How many dimensions does each matrix project onto, up to rounding?
+0.89 +0.14 -0.03 -0.04 -0.06 -0.17 +0.02 -0.09 +0.08 +0.12 +0.10
+0.14 +0.72 +0.01 +0.03 +0.24 +0.08 +0.00 +0.09 -0.13 -0.10 -0.28
-0.03 +0.01 +0.73 -0.18 -0.13 +0.06 +0.07 -0.25 +0.00 +0.12 -0.25
-0.04 +0.03 -0.18 +0.87 -0.09 +0.00 +0.05 -0.18 +0.02 +0.10 -0.15
-0.06 +0.24 -0.13 -0.09 +0.52 +0.31 +0.01 -0.16 +0.07 -0.02 +0.18
-0.17 +0.08 +0.06 +0.00 +0.31 +0.35 +0.03 -0.03 +0.11 +0.27 +0.05
+0.02 +0.00 +0.07 +0.05 +0.01 +0.03 +0.98 +0.07 -0.01 -0.05 +0.07
-0.09 +0.09 -0.25 -0.18 -0.16 -0.03 +0.07 +0.73 +0.05 +0.16 -0.15
+0.08 -0.13 +0.00 +0.02 +0.07 +0.11 -0.01 +0.05 +0.93 -0.08 -0.12
+0.12 -0.10 +0.12 +0.10 -0.02 +0.27 -0.05 +0.16 -0.08 +0.79 +0.04
+0.10 -0.28 -0.25 -0.15 +0.18 +0.05 +0.07 -0.15 -0.12 +0.04 +0.47
 => 8

+0.68 +0.01 +0.10 -0.17 +0.16 -0.20 -0.02 +0.01 -0.04 +0.33 +0.07
+0.01 +0.28 -0.07 -0.19 +0.06 +0.11 -0.27 +0.04 -0.18 -0.11 +0.16
+0.10 -0.07 +0.35 +0.14 -0.09 +0.13 +0.03 +0.04 -0.29 +0.19 -0.20
-0.17 -0.19 +0.14 +0.22 -0.11 +0.04 +0.18 -0.01 +0.01 +0.04 -0.19
+0.16 +0.06 -0.09 -0.11 +0.08 -0.08 -0.05 -0.01 +0.06 +0.02 +0.10
-0.20 +0.11 +0.13 +0.04 -0.08 +0.21 -0.12 +0.04 -0.26 -0.07 -0.06
-0.02 -0.27 +0.03 +0.18 -0.05 -0.12 +0.26 -0.04 +0.21 +0.09 -0.14
+0.01 +0.04 +0.04 -0.01 -0.01 +0.04 -0.04 +0.01 -0.08 +0.01 -0.01
-0.04 -0.18 -0.29 +0.01 +0.06 -0.26 +0.21 -0.08 +0.47 -0.07 +0.07
+0.33 -0.11 +0.19 +0.04 +0.02 -0.07 +0.09 +0.01 -0.07 +0.25 -0.10
+0.07 +0.16 -0.20 -0.19 +0.10 -0.06 -0.14 -0.01 +0.07 -0.10 +0.19
 => 3

+0.91 +0.00 +0.03 -0.04 -0.15 -0.09 -0.15 +0.13 +0.08 -0.03 -0.06
+0.00 +0.60 +0.03 -0.18 +0.06 +0.20 +0.16 +0.14 +0.23 -0.24 +0.02
+0.03 +0.03 +0.99 +0.02 +0.04 +0.01 +0.03 -0.05 -0.04 +0.03 +0.02
-0.04 -0.18 +0.02 +0.90 -0.03 +0.06 +0.02 +0.12 +0.14 -0.12 -0.01
-0.15 +0.06 +0.04 -0.03 +0.74 -0.18 -0.27 +0.19 +0.10 -0.01 -0.11
-0.09 +0.20 +0.01 +0.06 -0.18 +0.82 -0.22 +0.05 -0.04 +0.09 -0.07
-0.15 +0.16 +0.03 +0.02 -0.27 -0.22 +0.70 +0.15 +0.04 +0.05 -0.11
+0.13 +0.14 -0.05 +0.12 +0.19 +0.05 +0.15 +0.76 -0.20 +0.13 +0.08
+0.08 +0.23 -0.04 +0.14 +0.10 -0.04 +0.04 -0.20 +0.79 +0.17 +0.04
-0.03 -0.24 +0.03 -0.12 -0.01 +0.09 +0.05 +0.13 +0.17 +0.84 -0.01
-0.06 +0.02 +0.02 -0.01 -0.11 -0.07 -0.11 +0.08 +0.04 -0.01 +0.95
 => 9

+0.70 -0.22 -0.09 -0.01 +0.18 -0.12 -0.21 +0.06 +0.09 +0.01 -0.23
-0.22 +0.61 +0.09 +0.18 +0.03 -0.14 -0.23 -0.01 -0.20 -0.15 -0.11
-0.09 +0.09 +0.72 -0.09 +0.30 -0.04 +0.05 +0.23 +0.02 +0.16 +0.04
-0.01 +0.18 -0.09 +0.84 +0.04 +0.05 +0.05 +0.00 +0.26 +0.11 -0.08
+0.18 +0.03 +0.30 +0.04 +0.63 +0.09 +0.03 -0.27 +0.05 -0.14 -0.01
-0.12 -0.14 -0.04 +0.05 +0.09 +0.93 -0.09 +0.05 -0.06 -0.02 -0.05
-0.21 -0.23 +0.05 +0.05 +0.03 -0.09 +0.81 -0.04 +0.04 -0.07 -0.19
+0.06 -0.01 +0.23 +0.00 -0.27 +0.05 -0.04 +0.76 +0.14 -0.10 -0.12
+0.09 -0.20 +0.02 +0.26 +0.05 -0.06 +0.04 +0.14 +0.45 -0.11 +0.31
+0.01 -0.15 +0.16 +0.11 -0.14 -0.02 -0.07 -0.10 -0.11 +0.88 -0.01
-0.23 -0.11 +0.04 -0.08 -0.01 -0.05 -0.19 -0.12 +0.31 -0.01 +0.67
 => 8

+0.74 -0.18 +0.15 +0.21 +0.20 +0.06 -0.07 +0.16 -0.10 +0.05 -0.09
-0.18 +0.49 +0.22 +0.10 -0.01 +0.11 +0.01 +0.02 -0.13 -0.27 +0.23
+0.15 +0.22 +0.58 -0.08 +0.07 -0.08 -0.10 -0.06 -0.17 +0.20 +0.27
+0.21 +0.10 -0.08 +0.31 +0.13 -0.06 +0.06 +0.00 -0.10 -0.33 -0.08
+0.20 -0.01 +0.07 +0.13 +0.52 +0.01 +0.14 -0.26 +0.29 -0.06 +0.13
+0.06 +0.11 -0.08 -0.06 +0.01 +0.83 -0.26 +0.09 +0.18 -0.05 +0.05
-0.07 +0.01 -0.10 +0.06 +0.14 -0.26 +0.45 +0.26 +0.20 -0.06 +0.17
+0.16 +0.02 -0.06 +0.00 -0.26 +0.09 +0.26 +0.75 -0.03 +0.04 +0.12
-0.10 -0.13 -0.17 -0.10 +0.29 +0.18 +0.20 -0.03 +0.45 +0.09 +0.13
+0.05 -0.27 +0.20 -0.33 -0.06 -0.05 -0.06 +0.04 +0.09 +0.51 +0.07
-0.09 +0.23 +0.27 -0.08 +0.13 +0.05 +0.17 +0.12 +0.13 +0.07 +0.35
 => 6

+1.00 +0.01 +0.02 -0.03 +0.02 +0.02 +0.02 -0.02 -0.01 +0.00 -0.01
+0.01 +0.97 -0.05 +0.08 -0.06 -0.05 -0.04 +0.07 +0.02 -0.01 +0.04
+0.02 -0.05 +0.89 +0.18 -0.12 -0.11 -0.09 +0.14 +0.05 -0.01 +0.08
-0.03 +0.08 +0.18 +0.71 +0.19 +0.19 +0.15 -0.22 -0.08 +0.02 -0.13
+0.02 -0.06 -0.12 +0.19 +0.87 -0.12 -0.10 +0.15 +0.05 -0.01 +0.09
+0.02 -0.05 -0.11 +0.19 -0.12 +0.88 -0.10 +0.14 +0.05 -0.01 +0.08
+0.02 -0.04 -0.09 +0.15 -0.10 -0.10 +0.92 +0.11 +0.04 -0.01 +0.07
-0.02 +0.07 +0.14 -0.22 +0.15 +0.14 +0.11 +0.83 -0.06 +0.01 -0.10
-0.01 +0.02 +0.05 -0.08 +0.05 +0.05 +0.04 -0.06 +0.98 +0.01 -0.03
+0.00 -0.01 -0.01 +0.02 -0.01 -0.01 -0.01 +0.01 +0.01 +1.00 +0.01
-0.01 +0.04 +0.08 -0.13 +0.09 +0.08 +0.07 -0.10 -0.03 +0.01 +0.94
 => 10

+0.27 -0.04 +0.18 +0.15 -0.23 +0.07 -0.06 -0.28 -0.01 +0.03 +0.08
-0.04 +0.31 -0.03 -0.04 -0.09 -0.05 -0.39 +0.16 +0.14 -0.02 -0.01
+0.18 -0.03 +0.55 -0.24 -0.09 -0.12 +0.02 -0.19 +0.15 +0.27 -0.06
+0.15 -0.04 -0.24 +0.37 -0.19 +0.06 -0.02 -0.11 -0.15 -0.15 +0.23
-0.23 -0.09 -0.09 -0.19 +0.30 +0.08 +0.19 +0.12 -0.01 -0.02 -0.22
+0.07 -0.05 -0.12 +0.06 +0.08 +0.50 -0.09 -0.25 +0.01 -0.19 -0.33
-0.06 -0.39 +0.02 -0.02 +0.19 -0.09 +0.57 -0.05 -0.19 +0.07 +0.06
-0.28 +0.16 -0.19 -0.11 +0.12 -0.25 -0.05 +0.40 +0.03 +0.01 +0.08
-0.01 +0.14 +0.15 -0.15 -0.01 +0.01 -0.19 +0.03 +0.14 +0.06 -0.12
+0.03 -0.02 +0.27 -0.15 -0.02 -0.19 +0.07 +0.01 +0.06 +0.18 +0.05
+0.08 -0.01 -0.06 +0.23 -0.22 -0.33 +0.06 +0.08 -0.12 +0.05 +0.42
 => 4

+0.99 -0.02 +0.03 +0.02 +0.03 +0.05 -0.04 -0.05 -0.01 -0.02 -0.03
-0.02 +0.96 +0.06 +0.04 +0.07 +0.10 -0.08 -0.10 -0.02 -0.04 -0.05
+0.03 +0.06 +0.92 -0.05 -0.09 -0.14 +0.10 +0.14 +0.03 +0.05 +0.07
+0.02 +0.04 -0.05 +0.97 -0.05 -0.09 +0.06 +0.09 +0.02 +0.03 +0.04
+0.03 +0.07 -0.09 -0.05 +0.90 -0.16 +0.12 +0.16 +0.03 +0.05 +0.08
+0.05 +0.10 -0.14 -0.09 -0.16 +0.75 +0.19 +0.25 +0.05 +0.08 +0.13
-0.04 -0.08 +0.10 +0.06 +0.12 +0.19 +0.86 -0.18 -0.03 -0.06 -0.10
-0.05 -0.10 +0.14 +0.09 +0.16 +0.25 -0.18 +0.75 -0.05 -0.08 -0.13
-0.01 -0.02 +0.03 +0.02 +0.03 +0.05 -0.03 -0.05 +0.99 -0.02 -0.02
-0.02 -0.04 +0.05 +0.03 +0.05 +0.08 -0.06 -0.08 -0.02 +0.97 -0.04
-0.03 -0.05 +0.07 +0.04 +0.08 +0.13 -0.10 -0.13 -0.02 -0.04 +0.93
 => 10

+0.62 +0.13 +0.19 -0.11 -0.04 +0.20 +0.01 -0.24 +0.11 +0.05 -0.25
+0.13 +0.35 -0.17 +0.05 +0.09 -0.06 +0.16 -0.16 +0.33 +0.00 +0.07
+0.19 -0.17 +0.50 +0.24 -0.12 +0.26 -0.02 -0.03 -0.13 -0.17 +0.05
-0.11 +0.05 +0.24 +0.69 +0.23 -0.07 -0.16 -0.14 +0.07 -0.15 +0.11
-0.04 +0.09 -0.12 +0.23 +0.65 +0.10 -0.06 +0.23 +0.13 +0.04 -0.26
+0.20 -0.06 +0.26 -0.07 +0.10 +0.56 +0.05 +0.26 +0.09 +0.14 +0.15
+0.01 +0.16 -0.02 -0.16 -0.06 +0.05 +0.56 +0.14 +0.14 -0.38 +0.04
-0.24 -0.16 -0.03 -0.14 +0.23 +0.26 +0.14 +0.48 -0.07 -0.02 +0.01
+0.11 +0.33 -0.13 +0.07 +0.13 +0.09 +0.14 -0.07 +0.37 +0.08 +0.19
+0.05 +0.00 -0.17 -0.15 +0.04 +0.14 -0.38 -0.02 +0.08 +0.55 +0.13
-0.25 +0.07 +0.05 +0.11 -0.26 +0.15 +0.04 +0.01 +0.19 +0.13 +0.66
 => 6

+0.01 -0.01 +0.02 -0.05 -0.02 +0.02 +0.02 +0.01 -0.05 +0.03 +0.04
-0.01 +0.01 -0.02 +0.05 +0.02 -0.01 -0.02 -0.01 +0.04 -0.03 -0.04
+0.02 -0.02 +0.04 -0.12 -0.05 +0.03 +0.04 +0.02 -0.10 +0.06 +0.09
-0.05 +0.05 -0.12 +0.33 +0.13 -0.09 -0.11 -0.05 +0.27 -0.18 -0.24
-0.02 +0.02 -0.05 +0.13 +0.05 -0.04 -0.04 -0.02 +0.11 -0.07 -0.10
+0.02 -0.01 +0.03 -0.09 -0.04 +0.02 +0.03 +0.01 -0.07 +0.05 +0.07
+0.02 -0.02 +0.04 -0.11 -0.04 +0.03 +0.03 +0.02 -0.09 +0.06 +0.08
+0.01 -0.01 +0.02 -0.05 -0.02 +0.01 +0.02 +0.01 -0.04 +0.03 +0.03
-0.05 +0.04 -0.10 +0.27 +0.11 -0.07 -0.09 -0.04 +0.22 -0.15 -0.20
+0.03 -0.03 +0.06 -0.18 -0.07 +0.05 +0.06 +0.03 -0.15 +0.10 +0.13
+0.04 -0.04 +0.09 -0.24 -0.10 +0.07 +0.08 +0.03 -0.20 +0.13 +0.17
 => 1

+0.90 -0.09 -0.01 -0.12 +0.02 +0.00 -0.07 -0.03 -0.07 -0.22 +0.08
-0.09 +0.61 +0.08 +0.17 +0.07 +0.05 -0.38 -0.13 -0.04 -0.16 -0.05
-0.01 +0.08 +0.50 -0.15 +0.29 -0.11 -0.02 +0.20 +0.07 -0.09 -0.27
-0.12 +0.17 -0.15 +0.60 +0.02 -0.05 +0.18 +0.08 -0.10 -0.31 +0.16
+0.02 +0.07 +0.29 +0.02 +0.80 +0.05 +0.12 -0.08 -0.04 +0.07 +0.20
+0.00 +0.05 -0.11 -0.05 +0.05 +0.97 +0.03 +0.05 +0.02 -0.01 -0.05
-0.07 -0.38 -0.02 +0.18 +0.12 +0.03 +0.62 -0.09 -0.02 -0.13 -0.12
-0.03 -0.13 +0.20 +0.08 -0.08 +0.05 -0.09 +0.89 -0.04 -0.04 +0.10
-0.07 -0.04 +0.07 -0.10 -0.04 +0.02 -0.02 -0.04 +0.93 -0.16 +0.12
-0.22 -0.16 -0.09 -0.31 +0.07 -0.01 -0.13 -0.04 -0.16 +0.50 +0.16
+0.08 -0.05 -0.27 +0.16 +0.20 -0.05 -0.12 +0.10 +0.12 +0.16 +0.68
 => 8

+0.10 -0.16 -0.04 -0.02 -0.03 -0.08 +0.18 +0.02 +0.05 +0.09 +0.11
-0.16 +0.26 +0.07 +0.03 +0.04 +0.13 -0.29 -0.04 -0.07 -0.14 -0.17
-0.04 +0.07 +0.02 +0.01 +0.01 +0.03 -0.08 -0.01 -0.02 -0.04 -0.05
-0.02 +0.03 +0.01 +0.00 +0.00 +0.02 -0.03 +0.00 -0.01 -0.02 -0.02
-0.03 +0.04 +0.01 +0.00 +0.01 +0.02 -0.04 -0.01 -0.01 -0.02 -0.03
-0.08 +0.13 +0.03 +0.02 +0.02 +0.07 -0.15 -0.02 -0.04 -0.07 -0.09
+0.18 -0.29 -0.08 -0.03 -0.04 -0.15 +0.33 +0.04 +0.08 +0.15 +0.20
+0.02 -0.04 -0.01 +0.00 -0.01 -0.02 +0.04 +0.01 +0.01 +0.02 +0.03
+0.05 -0.07 -0.02 -0.01 -0.01 -0.04 +0.08 +0.01 +0.02 +0.04 +0.05
+0.09 -0.14 -0.04 -0.02 -0.02 -0.07 +0.15 +0.02 +0.04 +0.07 +0.09
+0.11 -0.17 -0.05 -0.02 -0.03 -0.09 +0.20 +0.03 +0.05 +0.09 +0.12
 => 1
